(in the rows, 100 means zero)
Each row of numbers belongs to one of the nodes below and depends on some of the facts about them. Some rows are named. Which node is each other row?

How the nodes are related:
skemok: comes just before; deger: belongs to class; kledidru: is of sort; nezik: sits directly inside; baskur: points at
Q102 (skemok Q610) (deger plinus) (kledidru numevar) (nezik Q307)
Q107 (skemok Q897) (deger plinus) (kledidru skibran) (nezik Q374)
Q108 (skemok Q782) (deger plinus) (kledidru skibran) (nezik Q645) (baskur Q507)
Q119 (skemok Q766) (deger sagople) (nezik Q603)
Q122 (skemok Q134) (deger sagople) (kledidru grini) (nezik Q635)
Q134 (skemok Q412) (deger sagople) (kledidru drifaskan) (nezik Q635) (baskur Q727)
Q144 (skemok Q150) (deger sagople) (kledidru bribram) (nezik Q23)
Q145 (skemok Q230) (deger plinus) (kledidru bribram) (nezik Q583)
Q146 (skemok Q844) (deger sagople) (kledidru brusto) (nezik Q759) (baskur Q895)
Q148 (skemok Q524) (deger plinus) (nezik Q379)
Q149 (skemok Q427) (deger sagople) (kledidru bribram) (nezik Q603) (baskur Q122)
Q150 (skemok Q473) (deger sagople) (kledidru betek) (nezik Q23)
Q151 (skemok Q893) (deger plinus) (kledidru betek) (nezik Q379)
Q154 (skemok Q848) (deger sagople) (kledidru drifaskan) (nezik Q517) (baskur Q81)
Q169 (skemok Q145) (deger sagople) (kledidru grini) (nezik Q583)
Q177 (deger sagople)
Q18 (deger plinus) (nezik Q645)
Q192 (skemok Q643) (deger plinus) (nezik Q645)
Q193 (skemok Q154) (deger sagople) (kledidru kisu) (nezik Q517) (baskur Q122,Q81,Q830)
Q208 (skemok Q982) (deger plinus) (kledidru nuren) (nezik Q583)
Q214 (skemok Q36) (deger plinus) (kledidru numevar) (nezik Q635) (baskur Q897,Q230)
Q23 (deger sagople) (baskur Q504)
Q230 (skemok Q921) (deger plinus) (kledidru drifaskan) (nezik Q583)
Q234 (skemok Q666) (deger sagople) (kledidru vatin) (nezik Q23)
Q239 (skemok Q540) (deger sagople) (kledidru grini) (nezik Q507) (baskur Q791,Q447)
Q252 (skemok Q487) (deger sagople) (kledidru bribram) (nezik Q94)
Q271 (skemok Q890) (deger sagople) (nezik Q374)
Q277 (skemok Q148) (deger plinus) (kledidru zutrus) (nezik Q379)
Q28 (skemok Q684) (deger plinus) (kledidru grazul) (nezik Q727)
Q290 (skemok Q18) (deger plinus) (kledidru nuren) (nezik Q645)
Q302 (skemok Q149) (deger sagople) (nezik Q603)
Q307 (deger sagople)
Q309 (skemok Q831) (deger plinus) (nezik Q517)
Q316 (skemok Q86) (deger sagople) (nezik Q23)
Q331 (skemok Q819) (deger plinus) (kledidru grazul) (nezik Q177) (baskur Q791)
Q345 (skemok Q535) (deger sagople) (kledidru bribram) (nezik Q447) (baskur Q430,Q507)
Q355 (skemok Q703) (deger sagople) (kledidru skibran) (nezik Q23)
Q359 (skemok Q470) (deger sagople) (kledidru kozugris) (nezik Q727)
Q36 (skemok Q992) (deger plinus) (kledidru grazul) (nezik Q635)
Q370 (skemok Q724) (deger sagople) (kledidru zutrus) (nezik Q583)
Q374 (deger plinus)
Q376 (deger plinus) (kledidru numevar) (nezik Q727)
Q377 (deger sagople) (kledidru brusto) (nezik Q677)
Q379 (deger sagople) (baskur Q307)
Q383 (deger sagople) (nezik Q517) (baskur Q134,Q90,Q433)
Q390 (skemok Q664) (deger plinus) (kledidru grini) (nezik Q307)
Q412 (skemok Q214) (deger sagople) (kledidru zutrus) (nezik Q635)
Q419 (deger sagople) (kledidru grini) (nezik Q23)
Q427 (deger sagople) (nezik Q603)
Q430 (skemok Q721) (deger plinus) (kledidru drifaskan) (nezik Q379)
Q433 (skemok Q457) (deger plinus) (kledidru grazul) (nezik Q447) (baskur Q540)
Q444 (skemok Q302) (deger sagople) (kledidru brusto) (nezik Q603) (baskur Q134)
Q447 (deger plinus) (baskur Q81,Q430)
Q451 (skemok Q613) (deger sagople) (kledidru steskuplis) (nezik Q177)
Q457 (skemok Q345) (deger sagople) (kledidru brusto) (nezik Q447)
Q460 (skemok Q701) (deger plinus) (kledidru vatin) (nezik Q635)
Q470 (skemok Q711) (deger plinus) (nezik Q727)
Q473 (skemok Q689) (deger sagople) (kledidru kozugris) (nezik Q23)
Q475 (skemok Q119) (deger sagople) (kledidru drifaskan) (nezik Q603)
Q479 (skemok Q704) (deger plinus) (kledidru vatin) (nezik Q583)
Q483 (skemok Q898) (deger sagople) (kledidru steskuplis) (nezik Q677)
Q487 (deger sagople) (nezik Q94)
Q49 (skemok Q355) (deger sagople) (kledidru numevar) (nezik Q23)
Q504 (skemok Q331) (deger plinus) (kledidru vatin) (nezik Q177)
Q507 (deger sagople)
Q512 (skemok Q377) (deger plinus) (kledidru numevar) (nezik Q677)
Q517 (deger sagople)
Q524 (deger plinus) (kledidru brusto) (nezik Q379)
Q532 (skemok Q316) (deger sagople) (kledidru zutrus) (nezik Q23)
Q535 (deger sagople) (kledidru numevar) (nezik Q447)
Q536 (skemok Q864) (deger plinus) (kledidru vatin) (nezik Q379)
Q540 (skemok Q725) (deger sagople) (kledidru brusto) (nezik Q507) (baskur Q507)
Q55 (skemok Q791) (deger sagople) (kledidru peklus) (nezik Q727)
Q583 (deger plinus)
Q59 (skemok Q877) (deger sagople) (nezik Q603)
Q592 (skemok Q55) (deger plinus) (nezik Q727)
Q597 (skemok Q592) (deger plinus) (kledidru brusto) (nezik Q727)
Q598 (skemok Q728) (deger plinus) (kledidru brusto) (nezik Q177)
Q6 (skemok Q102) (deger sagople) (nezik Q307) (baskur Q677)
Q603 (deger plinus)
Q610 (skemok Q390) (deger plinus) (kledidru grazul) (nezik Q307)
Q613 (skemok Q642) (deger plinus) (kledidru niseklak) (nezik Q177) (baskur Q154,Q460)
Q635 (deger plinus) (baskur Q108,Q239,Q783)
Q637 (skemok Q716) (deger plinus) (kledidru skibran) (nezik Q583)
Q642 (skemok Q805) (deger plinus) (kledidru betek) (nezik Q177)
Q643 (skemok Q108) (deger plinus) (kledidru brusto) (nezik Q645)
Q645 (deger plinus)
Q664 (deger plinus) (kledidru zutrus) (nezik Q307)
Q666 (skemok Q978) (deger sagople) (kledidru steskuplis) (nezik Q23)
Q677 (deger sagople)
Q682 (skemok Q376) (deger plinus) (kledidru steskuplis) (nezik Q727)
Q684 (skemok Q90) (deger plinus) (nezik Q727) (baskur Q149)
Q689 (skemok Q532) (deger sagople) (kledidru drifaskan) (nezik Q23)
Q695 (skemok Q28) (deger plinus) (kledidru drifaskan) (nezik Q727)
Q701 (skemok Q85) (deger plinus) (kledidru skibran) (nezik Q635)
Q703 (skemok Q419) (deger sagople) (kledidru grazul) (nezik Q23) (baskur Q540,Q783)
Q704 (deger sagople) (kledidru steskuplis) (nezik Q583)
Q709 (skemok Q107) (deger sagople) (kledidru grazul) (nezik Q374) (baskur Q507)
Q710 (skemok Q682) (deger plinus) (kledidru grini) (nezik Q727)
Q711 (skemok Q971) (deger plinus) (kledidru zutrus) (nezik Q727)
Q712 (skemok Q830) (deger plinus) (kledidru nuren) (nezik Q727)
Q716 (skemok Q208) (deger sagople) (kledidru kozugris) (nezik Q583)
Q721 (skemok Q151) (deger plinus) (kledidru numevar) (nezik Q379)
Q722 (skemok Q81) (deger sagople) (kledidru bribram) (nezik Q517)
Q724 (skemok Q479) (deger plinus) (kledidru brusto) (nezik Q583)
Q725 (deger sagople) (kledidru grazul) (nezik Q507)
Q727 (deger sagople) (baskur Q507)
Q728 (skemok Q895) (deger plinus) (kledidru numevar) (nezik Q177) (baskur Q712,Q483)
Q752 (skemok Q597) (deger plinus) (kledidru bribram) (nezik Q727)
Q759 (deger plinus)
Q766 (skemok Q444) (deger plinus) (kledidru grini) (nezik Q603)
Q782 (skemok Q290) (deger plinus) (kledidru grini) (nezik Q645)
Q783 (skemok Q722) (deger sagople) (kledidru numevar) (nezik Q517)
Q791 (skemok Q695) (deger plinus) (nezik Q727)
Q805 (skemok Q598) (deger plinus) (kledidru kozugris) (nezik Q177)
Q807 (skemok Q709) (deger plinus) (kledidru brusto) (nezik Q374)
Q81 (skemok Q936) (deger sagople) (kledidru grini) (nezik Q517) (baskur Q684,Q108,Q507)
Q819 (deger plinus) (nezik Q177)
Q830 (skemok Q752) (deger plinus) (kledidru betek) (nezik Q727)
Q831 (skemok Q911) (deger sagople) (kledidru zutrus) (nezik Q517)
Q835 (skemok Q460) (deger sagople) (kledidru niseklak) (nezik Q635)
Q842 (skemok Q122) (deger sagople) (kledidru peklus) (nezik Q635) (baskur Q383)
Q844 (deger sagople) (kledidru numevar) (nezik Q759)
Q848 (skemok Q783) (deger sagople) (kledidru niseklak) (nezik Q517)
Q85 (deger plinus) (kledidru bribram) (nezik Q635)
Q86 (skemok Q234) (deger sagople) (kledidru brusto) (nezik Q23) (baskur Q842)
Q864 (skemok Q277) (deger plinus) (kledidru niseklak) (nezik Q379)
Q877 (skemok Q475) (deger sagople) (kledidru numevar) (nezik Q603)
Q890 (skemok Q807) (deger plinus) (kledidru numevar) (nezik Q374)
Q893 (skemok Q997) (deger plinus) (kledidru grini) (nezik Q379) (baskur Q122,Q540)
Q895 (skemok Q504) (deger sagople) (kledidru peklus) (nezik Q177) (baskur Q108)
Q897 (deger plinus) (kledidru grini) (nezik Q374)
Q898 (skemok Q512) (deger plinus) (kledidru drifaskan) (nezik Q677)
Q90 (skemok Q359) (deger plinus) (kledidru kisu) (nezik Q727)
Q911 (skemok Q193) (deger sagople) (kledidru betek) (nezik Q517)
Q915 (skemok Q842) (deger sagople) (kledidru brusto) (nezik Q635)
Q917 (skemok Q146) (deger sagople) (nezik Q759)
Q921 (skemok Q370) (deger plinus) (kledidru numevar) (nezik Q583) (baskur Q728,Q390)
Q936 (skemok Q383) (deger sagople) (kledidru brusto) (nezik Q517)
Q94 (deger sagople) (baskur Q90)
Q971 (skemok Q710) (deger plinus) (nezik Q727)
Q978 (skemok Q49) (deger sagople) (kledidru kisu) (nezik Q23)
Q982 (skemok Q169) (deger plinus) (kledidru grazul) (nezik Q583)
Q990 (skemok Q483) (deger plinus) (nezik Q677)
Q992 (skemok Q835) (deger sagople) (kledidru betek) (nezik Q635)
Q997 (skemok Q536) (deger sagople) (kledidru bribram) (nezik Q379)

Some nodes and their rows:
104; 101; 93; 97; 113; 118; 99; 98; 120; 113; 101; 111; 95; 99; 91; 93; 86; 91; 84; 97; 111; 98; 91; 115; 88; 92; 90; 93; 88; 113; 91; 101; 95; 92; 100; 115; 113; 90; 100; 93; 105: Q427
88; 110; 104; 111; 99; 93; 98; 103; 90; 86; 111; 104; 105; 104; 102; 110; 123; 113; 102; 96; 96; 106; 114; 90; 114; 91; 107; 114; 130; 98; 93; 94; 117; 120; 104; 84; 76; 106; 109; 88; 76: Q603
104; 92; 81; 104; 114; 113; 103; 76; 117; 123; 85; 113; 117; 102; 102; 99; 97; 102; 90; 112; 96; 102; 77; 108; 68; 107; 84; 101; 87; 89; 105; 98; 97; 89; 102; 106; 107; 82; 111; 124; 117: Q483
107; 97; 100; 106; 84; 92; 100; 104; 71; 78; 100; 93; 96; 109; 106; 108; 111; 106; 107; 108; 85; 98; 105; 90; 119; 101; 112; 115; 122; 86; 101; 98; 94; 106; 94; 85; 89; 110; 91; 101; 97: Q898
98; 100; 109; 120; 106; 101; 118; 84; 143; 98; 91; 120; 121; 96; 94; 107; 99; 96; 85; 107; 117; 108; 104; 99; 76; 83; 96; 100; 94; 136; 77; 102; 90; 102; 85; 94; 94; 80; 126; 109; 106: Q23
108; 113; 106; 105; 98; 99; 99; 113; 82; 96; 106; 91; 90; 108; 105; 100; 105; 104; 106; 91; 93; 90; 120; 103; 124; 98; 104; 100; 125; 83; 101; 100; 115; 98; 109; 86; 91; 107; 94; 81; 93: Q504
106; 91; 89; 93; 112; 111; 104; 105; 117; 115; 101; 105; 95; 96; 88; 101; 91; 90; 93; 110; 109; 95; 91; 110; 87; 100; 98; 88; 70; 114; 98; 91; 91; 87; 106; 112; 101; 85; 103; 89; 109: Q895
94; 72; 93; 87; 114; 114; 94; 85; 113; 134; 89; 97; 116; 88; 91; 101; 92; 90; 90; 109; 100; 99; 85; 109; 80; 108; 87; 96; 73; 99; 108; 95; 96; 91; 103; 106; 100; 92; 103; 109; 110: Q122
98; 118; 116; 102; 98; 107; 98; 117; 80; 82; 112; 93; 82; 109; 105; 93; 99; 107; 105; 91; 98; 103; 114; 105; 128; 101; 116; 103; 118; 92; 103; 110; 109; 102; 102; 94; 100; 119; 85; 77; 84: Q724
94; 91; 89; 98; 105; 111; 98; 87; 113; 105; 95; 101; 106; 92; 104; 95; 94; 90; 91; 102; 104; 101; 87; 102; 75; 94; 90; 100; 78; 107; 100; 104; 83; 95; 99; 119; 104; 93; 102; 122; 116: Q535
100; 104; 100; 98; 109; 122; 97; 104; 120; 103; 105; 111; 92; 100; 92; 89; 82; 92; 82; 98; 115; 104; 86; 116; 92; 91; 98; 93; 82; 115; 93; 106; 87; 95; 97; 118; 119; 94; 94; 88; 104: Q936
95; 95; 101; 89; 117; 114; 99; 107; 122; 126; 106; 105; 97; 90; 86; 94; 87; 91; 95; 100; 113; 102; 93; 114; 87; 107; 98; 86; 67; 114; 103; 96; 102; 88; 107; 114; 109; 90; 104; 89; 104: Q81
94; 99; 104; 105; 89; 91; 100; 98; 72; 88; 98; 84; 104; 100; 119; 102; 113; 106; 115; 99; 85; 102; 111; 85; 108; 107; 108; 111; 114; 83; 110; 108; 103; 107; 106; 91; 85; 113; 95; 117; 101: Q102
94; 99; 107; 107; 93; 96; 95; 96; 82; 97; 101; 90; 105; 105; 110; 101; 108; 108; 117; 90; 88; 101; 116; 90; 115; 111; 102; 104; 119; 84; 109; 105; 116; 105; 107; 88; 94; 111; 96; 110; 95: Q782
100; 107; 99; 105; 89; 92; 104; 108; 69; 85; 102; 83; 90; 104; 117; 100; 115; 105; 110; 103; 90; 96; 112; 90; 111; 99; 110; 104; 113; 83; 108; 101; 101; 102; 110; 94; 78; 106; 94; 106; 104: Q805
102; 79; 80; 100; 103; 112; 92; 70; 115; 122; 85; 103; 117; 95; 96; 97; 97; 91; 95; 104; 96; 96; 86; 98; 74; 103; 81; 98; 89; 104; 104; 94; 91; 99; 103; 110; 104; 87; 103; 128; 118: Q451
99; 141; 126; 90; 95; 75; 98; 139; 93; 94; 114; 99; 81; 105; 105; 86; 95; 112; 110; 73; 114; 98; 116; 109; 129; 102; 106; 91; 121; 92; 95; 107; 132; 99; 92; 99; 124; 116; 96; 76; 74: Q711

Which node is each row?
No name comes twice in this set of rows, the named rows included.
87; 86; 97; 83; 121; 102; 105; 101; 128; 121; 105; 112; 116; 82; 83; 114; 106; 96; 76; 114; 110; 105; 87; 108; 79; 89; 99; 106; 77; 113; 90; 84; 100; 102; 97; 102; 81; 85; 122; 84; 90 : Q507
95; 97; 87; 70; 103; 62; 105; 119; 128; 115; 100; 119; 108; 87; 82; 110; 113; 99; 91; 103; 117; 101; 72; 95; 74; 89; 89; 95; 78; 117; 84; 77; 108; 108; 83; 111; 103; 83; 122; 95; 86 : Q727
112; 103; 84; 80; 98; 82; 101; 107; 115; 115; 92; 108; 98; 97; 98; 95; 96; 90; 89; 104; 109; 90; 79; 105; 81; 91; 83; 91; 88; 105; 88; 93; 95; 92; 84; 117; 116; 84; 103; 111; 109 : Q55
94; 93; 110; 103; 95; 94; 97; 100; 81; 95; 104; 87; 99; 102; 97; 105; 110; 107; 126; 95; 88; 103; 114; 88; 118; 121; 109; 96; 104; 92; 113; 94; 115; 107; 113; 86; 90; 109; 99; 101; 94 : Q893
99; 116; 95; 98; 117; 123; 98; 107; 125; 120; 108; 110; 90; 98; 93; 80; 83; 90; 89; 87; 118; 96; 99; 123; 92; 91; 88; 85; 85; 115; 98; 101; 101; 87; 111; 121; 115; 89; 98; 84; 104 : Q704
98; 84; 92; 94; 106; 112; 100; 98; 119; 104; 101; 108; 100; 96; 86; 102; 89; 92; 96; 111; 107; 106; 81; 104; 86; 103; 100; 93; 70; 119; 99; 96; 83; 97; 98; 113; 111; 93; 101; 95; 107 : Q444
107; 125; 109; 108; 102; 106; 100; 121; 82; 93; 113; 96; 81; 108; 104; 95; 101; 106; 107; 88; 100; 92; 124; 108; 129; 99; 107; 93; 125; 91; 103; 100; 120; 99; 114; 92; 95; 107; 91; 71; 88 : Q479
94; 161; 130; 86; 97; 77; 106; 163; 91; 85; 122; 95; 64; 100; 117; 79; 94; 108; 103; 69; 125; 98; 118; 114; 129; 90; 114; 88; 108; 95; 96; 110; 128; 92; 103; 111; 111; 115; 93; 66; 76 : Q376
96; 72; 86; 95; 106; 104; 95; 74; 117; 122; 90; 101; 119; 91; 90; 102; 99; 92; 100; 108; 97; 102; 84; 95; 73; 110; 88; 94; 74; 110; 104; 95; 92; 99; 98; 108; 103; 87; 109; 122; 114 : Q239
107; 106; 106; 103; 92; 105; 99; 115; 71; 82; 107; 93; 87; 107; 105; 105; 103; 103; 99; 103; 90; 96; 111; 100; 125; 95; 114; 111; 123; 87; 102; 103; 99; 103; 103; 89; 89; 114; 86; 80; 92 : Q230

Now the same nodes, written a new way:
Some rows with their names:
86; 93; 124; 92; 100; 89; 131; 126; 68; 108; 85; 73; 96; 110; 126: Q444
83; 104; 97; 105; 85; 78; 72; 71; 103; 96; 168; 122; 76; 103; 93: Q433
84; 100; 123; 95; 113; 101; 141; 143; 71; 100; 99; 90; 89; 90; 123: Q134
124; 89; 113; 94; 132; 118; 130; 114; 101; 143; 59; 98; 129; 122; 134: Q978
137; 97; 94; 92; 99; 85; 77; 91; 116; 103; 122; 103; 106; 100; 60: Q864
95; 99; 91; 109; 101; 95; 66; 88; 116; 85; 147; 116; 107; 89; 77: Q643
113; 112; 79; 87; 89; 99; 74; 57; 108; 109; 121; 92; 96; 131; 46: Q277
113; 90; 91; 109; 88; 113; 67; 93; 117; 90; 144; 124; 100; 73; 77: Q890
161; 111; 62; 86; 99; 61; 79; 79; 100; 117; 103; 140; 83; 95; 81: Q90
123; 111; 72; 85; 73; 92; 48; 86; 87; 70; 106; 115; 97; 81; 89: Q592
92; 114; 96; 96; 89; 96; 69; 88; 111; 67; 139; 107; 105; 110; 65: Q982
95; 80; 79; 105; 109; 108; 78; 85; 112; 105; 154; 124; 97; 91; 46: Q637
56; 84; 96; 106; 134; 114; 134; 133; 95; 93; 101; 85; 100; 99; 124: Q915
145; 107; 81; 97; 90; 96; 94; 83; 135; 104; 106; 126; 85; 123; 49: Q85
68; 103; 116; 124; 100; 99; 130; 110; 112; 103; 60; 66; 103; 78; 125: Q517
83; 98; 112; 86; 115; 127; 114; 79; 84; 137; 60; 75; 127; 145; 134: Q234
76; 98; 118; 100; 108; 121; 120; 131; 85; 85; 80; 76; 108; 97; 123: Q119

Name these rows:
No name comes twice in this set of rows, the named rows included.
146; 111; 75; 82; 66; 65; 70; 69; 98; 102; 108; 125; 68; 105; 112 : Q684
109; 83; 103; 109; 91; 75; 84; 94; 102; 106; 161; 129; 102; 92; 72 : Q613
112; 112; 98; 100; 104; 87; 80; 95; 109; 93; 167; 125; 81; 71; 90 : Q430
149; 104; 66; 78; 86; 74; 53; 89; 106; 90; 104; 108; 96; 91; 96 : Q695
58; 84; 126; 80; 149; 101; 123; 110; 94; 73; 87; 90; 104; 81; 134 : Q483
110; 108; 121; 94; 110; 117; 143; 124; 75; 120; 85; 73; 81; 94; 116 : Q783
140; 100; 77; 97; 96; 93; 93; 79; 125; 110; 108; 115; 92; 131; 37 : Q701
80; 101; 96; 111; 82; 68; 126; 100; 69; 113; 50; 90; 81; 66; 154 : Q727
79; 102; 133; 123; 97; 112; 114; 92; 106; 125; 59; 82; 131; 95; 153 : Q23
71; 112; 111; 97; 125; 119; 141; 128; 66; 117; 107; 95; 81; 90; 109 : Q122

Now the same nodes, written a new way:
Named rows:
84; 89; 80; 98; 103; 69; 110; 116; 83; 130; 109; 111; 62; 94; 106: Q727
96; 90; 60; 105; 95; 103; 140; 99; 76; 94; 75; 137; 44; 92; 101: Q711
99; 88; 73; 110; 82; 97; 134; 97; 84; 95; 86; 141; 45; 104; 100: Q684
89; 98; 61; 102; 95; 97; 134; 102; 68; 91; 71; 146; 33; 103; 101: Q376
82; 83; 82; 126; 86; 83; 120; 80; 77; 101; 83; 127; 64; 101; 83: Q635
98; 85; 84; 109; 84; 104; 114; 84; 87; 103; 83; 127; 59; 97; 75: Q36
87; 85; 83; 107; 108; 74; 76; 118; 79; 125; 86; 104; 78; 93; 87: Q150
87; 89; 98; 92; 104; 87; 92; 118; 90; 125; 96; 114; 78; 94; 79: Q316
76; 93; 85; 93; 105; 76; 98; 113; 81; 123; 97; 108; 80; 88; 86: Q307
87; 89; 92; 99; 102; 84; 85; 120; 83; 126; 97; 114; 71; 99; 81: Q377
86; 94; 94; 86; 107; 90; 103; 122; 86; 118; 91; 123; 74; 93; 86: Q427
92; 88; 90; 109; 105; 69; 73; 117; 83; 124; 89; 107; 69; 99; 95: Q540
95; 88; 83; 108; 80; 97; 104; 84; 80; 102; 84; 128; 54; 107; 70: Q145
83; 86; 76; 117; 86; 90; 113; 83; 74; 102; 84; 121; 58; 94; 81: Q759
90; 81; 86; 110; 108; 73; 76; 119; 81; 125; 87; 110; 75; 103; 92: Q146
86; 103; 90; 77; 116; 85; 111; 123; 87; 112; 81; 126; 75; 92; 91: Q704
86; 97; 97; 79; 103; 83; 98; 119; 89; 121; 94; 123; 71; 104; 81: Q722

Which node is each row?
No name comes twice in this set of rows, the named rows included.
95; 98; 99; 81; 121; 80; 117; 119; 94; 110; 78; 128; 77; 93; 97 : Q703
85; 95; 91; 98; 113; 70; 98; 111; 87; 126; 96; 108; 69; 90; 87 : Q94
88; 94; 105; 92; 106; 84; 108; 121; 97; 116; 91; 127; 82; 95; 96 : Q81
99; 81; 95; 101; 104; 77; 90; 113; 95; 129; 97; 110; 79; 99; 92 : Q709
92; 79; 80; 105; 110; 80; 81; 115; 81; 127; 88; 101; 83; 87; 90 : Q831
101; 95; 70; 112; 93; 102; 136; 95; 87; 96; 86; 130; 30; 84; 100 : Q90
94; 83; 98; 102; 101; 85; 92; 116; 98; 125; 100; 114; 87; 95; 90 : Q154
94; 88; 85; 108; 114; 71; 75; 114; 81; 127; 91; 101; 67; 91; 88 : Q842
96; 94; 86; 94; 82; 93; 119; 86; 82; 91; 74; 139; 56; 109; 84 : Q460
99; 78; 49; 121; 76; 89; 93; 90; 70; 103; 83; 111; 42; 97; 100 : Q712
85; 91; 101; 99; 103; 84; 98; 123; 94; 120; 98; 124; 77; 99; 86 : Q895
88; 84; 81; 121; 84; 100; 106; 90; 76; 103; 82; 131; 52; 103; 69 : Q214

